Below are the code and all the weights of a small trained network. Each question names an input and a class and asks about switching units off, where a switched-off unit gives its printed mean instead of its output.

import numpy as np


def w(rows, s, z=0):
    codes = np.array(rows[::2]) - 128.0
    scale = np.full(codes.shape[1], s)
    scale[-1] = z or s
    return codes * scale


def f(y):
    return y / 2 * (1 + np.tanh(0.7978845608 * (y + 0.044715 * y**3)))


def log_softmax(a):
    a = a - a.max(-1, keepdims=True)
    return a - np.log(np.exp(a).sum(-1, keepdims=True))


def net(x, mask):
    res = np.array(x, float).reshape(1, 3) / 4 @ E
    y = f(res @ A[0][:, :-1].T + A[0][:, -1])
    res = res + np.where(mask, y, B[0][:, -1]) @ B[0][:, :-1]
    return log_softmax(res[-1] @ U[:, :-1].T + U[:, -1])


A, B = {}, {}
E = w([
[202,145,48,170,139,230],'x0',
[10,119,67,137,94,179],'x1',
[114,217,188,200,38,75],'x2',
],0.011)
A[0] = w([
[170,127,82,176,116,146,98],'n1',
[78,86,139,91,160,56,100],'n2',
[130,68,118,119,209,148,128],'n3',
[159,101,120,176,114,172,141],'n4',
[50,149,99,169,144,143,96],'n5',
[143,159,176,186,71,141,113],'n6',
[150,180,128,228,78,123,116],'n7',
[104,124,144,92,251,160,109],'n8',
[160,166,196,94,150,125,98],'n9',
[116,66,111,111,186,161,109],'n10',
[245,128,153,131,141,136,150],'n11',
[102,142,143,80,171,102,252],'n12',
[146,151,87,208,128,198,123],'n13',
[191,131,171,140,186,88,117],'n14',
[41,94,178,93,109,45,110],'n15',
[115,184,119,177,86,95,111],'n16',
[176,106,203,154,157,142,96],'n17',
[11,70,113,179,98,204,115],'n18',
],0.012,0.014)
B[0] = w([
[180,39,128,171,94,55,171],'n1',
[235,83,89,163,124,52,181],'n2',
[120,208,70,108,116,69,204],'n3',
[202,112,130,140,64,78,184],'n4',
[43,136,146,192,217,37,175],'n5',
[155,178,75,49,172,81,191],'n6',
[138,174,118,72,155,54,212],'n7',
[132,187,84,78,159,47,188],'n8',
[123,132,100,192,158,60,156],'n9',
[158,181,122,61,163,70,195],'n10',
[69,156,191,190,118,83,218],'n11',
[154,175,178,125,31,149,250],'n12',
[201,59,141,187,42,82,224],'n13',
[21,153,179,194,160,101,183],'n14',
[200,69,95,181,79,48,228],'n15',
[182,186,53,8,199,78,189],'n16',
[42,76,122,186,189,144,155],'n17',
[2,155,187,206,147,82,244],'n18',
],0.0082,0.013)
U = w([
[177,196,29,36,211,78,125],'0',
[62,117,179,223,203,99,132],'1',
[236,9,85,169,66,82,121],'2',
[146,182,173,104,2,162,245],'3',
[150,106,96,76,108,215,95],'4',
[180,78,89,77,123,158,90],'5',
[126,89,160,48,89,225,95],'6',
[136,109,117,103,122,190,90],'7',
],0.01,0.013)

Each question gives the input, the list of numbers given to net, and the class t.
The units are the neurons (one row each of A and B). Each row of codes is followed by its name. A weight is (code - 128) times the scale printed after its matrix; where a second scale follows, it is the last column's (A, B and U).
mask holds one flag per neuron, in row order. A switched-off neuron (its flag False) gives its mean, the last column of its row in B, instead of its output. The means were averaged over made-up inputs and are rounded, as every weight is.
A unit's drop is (log p(t) with every unit on - log p(t) with that unit switched off) / (log p(t) with every unit on - log p(t) with every unit switched off).
The circuit of an input: a set's keep is (log p(t) with only the set's units on - log p(t) with every unit switched off) / (log p(t) with every unit on - log p(t) with every unit switched off). Starting from the 12 units with the biggest drops (on a tie, the unit counted first), units are removed one at a time, each time the one whose removal leaves the highest keep (on an exact tie, the one counted first), for as long as the keep stays at least 0.8.
circuit, biggest first: the units of the circuit, biggest drop first
k most important neurons: the k neurons with the biggest drops, biggest first
drop of u: that unit's drop, to one decimal
input [-6,-7,-1], class 1: circuit, biggest first	(n14)
input [8,-8,8], class 0: 2 most important neurons	(n6; n7)
input [-4,-5,-2], class 1: 2 most important neurons	(n14; n13)
input [3,-2,3], class 3: 3 most important neurons	(n15; n2; n8)
input [-4,-1,5], class 0: 2 most important neurons	(n16; n13)
input [-5,4,-2], class 2: 4 most important neurons	(n15; n2; n14; n11)
input [3,-2,-2], class 3: 2 most important neurons	(n15; n2)
input [6,7,7], class 0: 4 most important neurons	(n16; n7; n6; n11)
input [-8,7,5], class 2: 2 most important neurons	(n15; n2)
input [-7,-7,-2], class 1: 4 most important neurons	(n14; n13; n17; n11)
input [-3,3,4], class 0: 3 most important neurons	(n16; n13; n11)
input [-2,-3,-1], class 3: 3 most important neurons	(n18; n5; n12)
input [1,1,-3], class 3: 3 most important neurons	(n16; n6; n7)
input [5,-6,3], class 1: circuit, biggest first	(n11)
input [-2,1,4], class 0: drop of n11	0.1
input [-2,4,4], class 0: drop of n11	0.5
input [-6,5,8], class 0: drop of n16	0.3
